Here is a tiny trained network, its code and every weight. The questions are about switching its units off for an input and a class, where a switched-off unit gives its printed mean instead of its output.

import numpy as np


def w(rows, s, z=0):
    codes = np.array(rows[::2]) - 128.0
    scale = np.full(codes.shape[1], s)
    scale[-1] = z or s
    return codes * scale


def f(y):
    return np.maximum(y, 0)


def log_softmax(a):
    a = a - a.max(-1, keepdims=True)
    return a - np.log(np.exp(a).sum(-1, keepdims=True))


def net(x, mask):
    res = np.array(x, float).reshape(1, 8) / 4 @ E
    y = f(res @ A[0][:, :-1].T + A[0][:, -1])
    res = res + np.where(mask, y, B[0][:, -1]) @ B[0][:, :-1]
    return log_softmax(res[-1] @ U[:, :-1].T + U[:, -1])


A, B = {}, {}
E = w([
[171,42,119,118],'x0',
[44,96,120,201],'x1',
[129,125,132,126],'x2',
[128,124,130,128],'x3',
[90,138,180,100],'x4',
[68,155,2,81],'x5',
[126,72,163,99],'x6',
[162,123,81,155],'x7',
],0.0079)
A[0] = w([
[188,122,182,68,56],'N1',
[164,149,109,2,113],'N2',
[56,79,109,164,37],'N3',
[162,170,97,134,162],'N4',
[156,35,100,123,173],'N5',
[145,194,155,53,212],'N6',
[75,93,49,52,102],'N7',
[115,49,118,89,93],'N8',
[117,152,59,113,200],'N9',
[76,77,130,211,33],'N10',
[114,191,171,148,152],'N11',
[178,176,141,129,3],'N12',
[84,107,111,186,9],'N13',
[106,183,58,99,62],'N14',
[193,160,108,111,180],'N15',
[78,140,120,163,4],'N16',
[184,136,161,132,64],'N17',
[172,132,174,151,60],'N18',
[105,157,72,36,38],'N19',
[97,93,150,57,122],'N20',
[145,188,92,147,196],'N21',
[36,195,137,36,167],'N22',
[83,116,66,48,91],'N23',
[114,200,105,140,126],'N24',
[202,126,67,151,141],'N25',
[63,202,226,101,182],'N26',
[79,78,146,174,66],'N27',
[165,26,100,138,76],'N28',
[169,131,110,115,51],'N29',
],0.011,0.003)
B[0] = w([
[102,155,116,136,197],'N1',
[27,166,158,95,216],'N2',
[71,159,137,73,186],'N3',
[78,117,112,158,192],'N4',
[133,102,94,174,217],'N5',
[85,69,94,72,219],'N6',
[191,147,214,138,230],'N7',
[166,153,74,188,178],'N8',
[150,99,188,178,232],'N9',
[135,191,94,21,197],'N10',
[173,100,116,159,202],'N11',
[142,151,149,88,157],'N12',
[75,168,81,68,168],'N13',
[154,135,181,139,218],'N14',
[20,111,73,114,206],'N15',
[109,144,85,92,161],'N16',
[120,212,140,136,175],'N17',
[137,176,176,161,184],'N18',
[193,175,174,112,205],'N19',
[168,96,19,106,173],'N20',
[124,56,107,89,215],'N21',
[153,87,92,153,247],'N22',
[180,150,254,201,214],'N23',
[148,109,87,169,204],'N24',
[96,102,146,94,213],'N25',
[199,82,46,152,254],'N26',
[128,222,118,81,186],'N27',
[162,145,128,108,205],'N28',
[125,118,98,72,152],'N29',
],0.0061,0.0063)
U = w([
[249,222,170,172,117],'0',
[169,118,42,97,254],'1',
[62,237,57,2,95],'2',
[227,122,60,156,105],'3',
[129,115,114,149,131],'4',
[123,35,70,148,182],'5',
[85,50,123,154,155],'6',
[158,120,66,132,31],'7',
],0.0081,0.0034)

Each question gives the input, the list of numbers given to net, and the class t.
The units are the neurons (one row each of A and B). Each row of codes is followed by its name. A weight is (code - 128) times the scale printed after its matrix; where a second scale follows, it is the last column's (A, B and U).
mask holds one flag per neuron, in row order. A switched-off neuron (its flag False) gives its mean, the last column of its row in B, instead of its output. The means were averaged over made-up inputs and are rounded, as every weight is.
A unit's drop is (log p(t) with every unit on - log p(t) with that unit switched off) / (log p(t) with every unit on - log p(t) with every unit switched off).
The circuit of an input: a set's keep is (log p(t) with only the set's units on - log p(t) with every unit switched off) / (log p(t) with every unit on - log p(t) with every unit switched off). Starting from the 12 units with the biggest drops (on a tie, the unit counted first), units are removed one at a time, each time the one whose removal leaves the highest keep (on an exact tie, the one counted first), for as long as the keep stays at least 0.8.
units of the circuit, in order: the units of the circuit, biggest drop first
unit that matters most: the unit with the biggest drop
top k neurons: the k neurons with the biggest drops, biggest first
drop of u: that unit's drop, to one decimal
input [8,-8,-8,-3,0,0,6,-6], class 2: units of the circuit, in order => N2; N1
input [-8,-5,1,4,4,5,0,-8], class 1: units of the circuit, in order => N26; N22
input [0,-1,2,-1,0,5,2,0], class 0: units of the circuit, in order => N23; N7; N19
input [4,7,-7,-7,6,4,-6,-3], class 2: unit that matters most => N3
input [-2,-4,8,3,5,1,1,-8], class 1: units of the circuit, in order => N26; N20
input [5,8,-4,-7,6,7,4,5], class 2: top 2 neurons => N3; N10
input [-8,3,3,5,5,1,1,-4], class 3: units of the circuit, in order => N26; N22
input [7,-6,2,4,1,7,5,-5], class 0: units of the circuit, in order => N23; N7
input [-4,-6,4,3,1,8,4,3], class 0: top 3 neurons => N23; N19; N7
input [1,-1,1,2,2,7,5,-5], class 0: top 3 neurons => N23; N7; N19
input [-1,-4,1,2,1,5,0,0], class 0: top 3 neurons => N23; N19; N7
input [0,8,-1,8,-3,-5,8,3], class 2: top 2 neurons => N10; N27
input [5,6,0,2,7,-8,2,-7], class 0: top 2 neurons => N27; N18
input [3,7,0,-2,1,-5,-5,6], class 2: unit that matters most => N10
input [-7,8,-5,8,-8,4,6,0], class 2: drop of N4 => 0.0
input [-7,-5,1,-1,0,1,2,-6], class 3: drop of N19 => 0.1
input [-8,7,7,-5,-8,8,6,2], class 0: drop of N19 => 0.1
input [3,-3,2,8,-5,1,2,4], class 6: drop of N10 => 0.2
